Below are the code and all the weights of a small trained network. Each question names an input and a target symbol and asks about switching units off, where a switched-off unit gives its printed mean instead of its output.

import numpy as np


def w(rows, s, z=0):
    codes = np.array(rows[::2]) - 128.0
    scale = np.full(codes.shape[1], s)
    scale[-1] = z or s
    return codes * scale


def f(y):
    return y / 2 * (1 + np.tanh(0.7978845608 * (y + 0.044715 * y**3)))


def softmax(a):
    e = np.exp(a - a.max(-1, keepdims=True))
    return e / e.sum(-1, keepdims=True)


def log_softmax(a):
    a = a - a.max(-1, keepdims=True)
    return a - np.log(np.exp(a).sum(-1, keepdims=True))


def net(x, mask):
    ids = ['ΦΨαεξτ'.index(c) for c in x.split()]
    T = len(ids)
    res = E[ids] + P[:T]
    r = res
    for j in range(2):
        rows = slice(4 * j, 4 * j + 4)
        q, k, v = (r @ M[0][rows].T for M in (Q, K, V))
        z = softmax(np.where(np.tri(T) > 0, q @ k.T / 4**0.5, -1e9)) @ v
        o = O[0][rows]
        res = res + np.where(mask[j], z, o[:, -1]) @ o[:, :-1]
    y = f(res @ A[0][:, :-1].T + A[0][:, -1])
    res = res + np.where(mask[2:18], y, B[0][:, -1]) @ B[0][:, :-1]
    return log_softmax(res[-1] @ U[:, :-1].T + U[:, -1])


Q, K, V, O, A, B = {}, {}, {}, {}, {}, {}
E = w([
[170,188,114],'Φ',
[115,204,60],'Ψ',
[191,143,116],'α',
[187,132,131],'ε',
[180,45,228],'ξ',
[135,89,7],'τ',
],0.013)
P = w([
[9,109,86],'0',
[136,233,123],'1',
[139,204,134],'2',
[140,178,135],'3',
[140,159,135],'4',
[141,142,135],'5',
[141,128,136],'6',
[142,115,134],'7',
[143,102,132],'8',
[144,87,131],'9',
[144,73,127],'10',
[145,61,124],'11',
[146,53,121],'12',
[145,43,118],'13',
],0.011)
Q[0] = w([
[157,133,115],'head 1',
[139,133,108],'head 1',
[137,127,120],'head 1',
[189,147,93],'head 1',
[151,120,161],'head 2',
[184,143,139],'head 2',
[144,131,132],'head 2',
[255,116,142],'head 2',
],0.034)
K[0] = w([
[126,148,122],'head 1',
[146,103,81],'head 1',
[143,131,117],'head 1',
[122,155,83],'head 1',
[149,81,147],'head 2',
[216,86,110],'head 2',
[151,115,123],'head 2',
[250,13,61],'head 2',
],0.022)
V[0] = w([
[89,111,187],'head 1',
[180,149,46],'head 1',
[214,105,1],'head 1',
[130,109,103],'head 1',
[146,51,128],'head 2',
[85,125,154],'head 2',
[141,175,224],'head 2',
[194,138,15],'head 2',
],0.0064)
O[0] = w([
[172,81,108,59],'head 1',
[64,196,157,222],'head 1',
[56,250,175,254],'head 1',
[114,165,140,144],'head 1',
[185,155,111,184],'head 2',
[150,110,114,100],'head 2',
[117,162,101,114],'head 2',
[65,129,181,165],'head 2',
],0.014,0.0033)
A[0] = w([
[98,184,108,147],'neuron 1',
[166,99,252,77],'neuron 2',
[87,119,4,107],'neuron 3',
[82,121,174,154],'neuron 4',
[86,54,179,62],'neuron 5',
[161,173,175,83],'neuron 6',
[70,138,54,94],'neuron 7',
[127,144,175,40],'neuron 8',
[81,134,73,55],'neuron 9',
[92,65,190,216],'neuron 10',
[129,111,30,2],'neuron 11',
[105,41,112,117],'neuron 12',
[120,119,141,190],'neuron 13',
[154,214,189,132],'neuron 14',
[126,118,111,122],'neuron 15',
[112,62,32,13],'neuron 16',
],0.021,0.0098)
B[0] = w([
[193,118,247,237],'neuron 1',
[129,217,163,176],'neuron 2',
[34,212,38,135],'neuron 3',
[84,105,206,193],'neuron 4',
[182,205,110,130],'neuron 5',
[85,189,104,167],'neuron 6',
[178,204,62,169],'neuron 7',
[56,187,105,144],'neuron 8',
[115,105,2,150],'neuron 9',
[114,53,91,159],'neuron 10',
[119,187,188,128],'neuron 11',
[93,20,122,153],'neuron 12',
[161,118,171,148],'neuron 13',
[119,89,27,251],'neuron 14',
[94,144,130,125],'neuron 15',
[180,237,119,137],'neuron 16',
],0.033,0.023)
U = w([
[152,254,138,32],'Φ',
[156,228,224,114],'Ψ',
[138,101,197,254],'α',
[111,127,134,98],'ε',
[127,127,79,55],'ξ',
[95,182,139,44],'τ',
],0.0084,0.0038)

Each question gives the input, a string of symbols that net reads in full, and the target symbol t.
The units are the heads (4 rows each of Q, K, V and O) and the neurons (one row each of A and B). Each row of codes is followed by its name. A weight is (code - 128) times the scale printed after its matrix; where a second scale follows, it is the last column's (O, A, B and U).
mask holds one flag per unit, heads first, then neurons. A switched-off unit (its flag False) gives its mean, the last column of its rows in O or B, instead of its output. The means were averaged over made-up inputs and are rounded, as every weight is.
A unit's drop is (log p(t) with every unit on - log p(t) with that unit switched off) / (log p(t) with every unit on - log p(t) with every unit switched off).
The circuit of an input: a set's keep is (log p(t) with only the set's units on - log p(t) with every unit switched off) / (log p(t) with every unit on - log p(t) with every unit switched off). Starting from the 12 units with the biggest drops (on a tie, the unit counted first), units are removed one at a time, each time the one whose removal leaves the highest keep (on an exact tie, the one counted first), for as long as the keep stays at least 0.8.
units of the circuit, in order: the units of the circuit, biggest drop first
most important unit: the unit with the biggest drop
top k neurons: the k neurons with the biggest drops, biggest first
which heads matter: for each layer, one digit per head in row order, 1 if its drop is at least 0.15 and else 0, layers parted by /
drop of u: that unit's drop, to one decimal
input ξ ξ τ ξ Φ ξ Φ ξ ξ ε τ, target Ψ: most important unit => head 1
input τ ξ τ ξ τ ξ ξ ξ ξ ξ Ψ Ψ, target Ψ: top 3 neurons => neuron 1; neuron 10; neuron 12
input τ Ψ Φ τ ξ, target Φ: units of the circuit, in order => neuron 1; neuron 2
input Ψ Φ α Φ τ Ψ ξ ξ τ Φ Ψ, target α: units of the circuit, in order => neuron 2; neuron 1; head 1
input Φ ξ ξ Φ τ ε ε, target τ: which heads matter => 01
input τ α ξ, target Φ: top 3 neurons => neuron 1; neuron 2; neuron 12
input τ α ε ξ Ψ τ α τ τ ξ ξ τ Φ τ, target α: which heads matter => 11
input ε Φ ξ α Φ ε α Ψ α Ψ ξ ξ α, target ξ: top 2 neurons => neuron 1; neuron 4
input ξ ξ ξ ξ ξ ε Φ τ Φ ξ τ Ψ, target Φ: units of the circuit, in order => neuron 12; neuron 3
input ξ Ψ Ψ ξ ξ ξ ξ ξ α ξ τ ξ ξ Ψ, target α: which heads matter => 11
input Ψ ε α α Φ, target α: top 3 neurons => neuron 2; neuron 7; neuron 14
input τ ξ τ α, target τ: which heads matter => 11
input Φ ξ ξ α ε ε Φ ξ ε ξ ε ξ ξ Ψ, target Φ: which heads matter => 00
input α Ψ τ Ψ Φ ξ ε ε Ψ Ψ τ τ, target α: units of the circuit, in order => head 2; neuron 2; neuron 14; neuron 10
input ξ ε Ψ ξ Φ τ, target Φ: units of the circuit, in order => neuron 7
input ξ ξ ξ τ τ α τ ε ξ ε, target ξ: units of the circuit, in order => neuron 2; neuron 4
input ξ Ψ α Φ α α α, target α: which heads matter => 11
input Φ ε ε, target α: top 4 neurons => neuron 7; neuron 9; neuron 2; neuron 3
input Φ ξ ε ξ Ψ Φ ξ Ψ ξ τ ε τ, target Ψ: top 3 neurons => neuron 14; neuron 12; neuron 7
input Φ α ξ α Ψ τ Ψ τ Ψ ξ, target Ψ: top 4 neurons => neuron 14; neuron 2; neuron 9; neuron 4
input ξ τ ξ ξ τ ξ Ψ Φ τ τ Ψ, target Ψ: top 3 neurons => neuron 1; neuron 4; neuron 7
input Ψ Φ Φ α, target α: top 2 neurons => neuron 7; neuron 2
input α Φ α α τ ξ ξ Φ, target ξ: top neuron => neuron 14
input ξ ξ ε τ Φ, target τ: top 4 neurons => neuron 14; neuron 6; neuron 8; neuron 4
input ε α Ψ ξ Ψ ε ε α Φ Φ, target α: top 3 neurons => neuron 2; neuron 7; neuron 9
input α ξ ξ ξ Ψ α τ, target Φ: top 4 neurons => neuron 7; neuron 3; neuron 9; neuron 12
input ξ ξ α α α ε Ψ τ ξ ξ τ Φ ξ Φ, target ξ: top 4 neurons => neuron 14; neuron 2; neuron 4; neuron 6
input ε α ξ τ Φ, target τ: drop of neuron 14 => 5.4
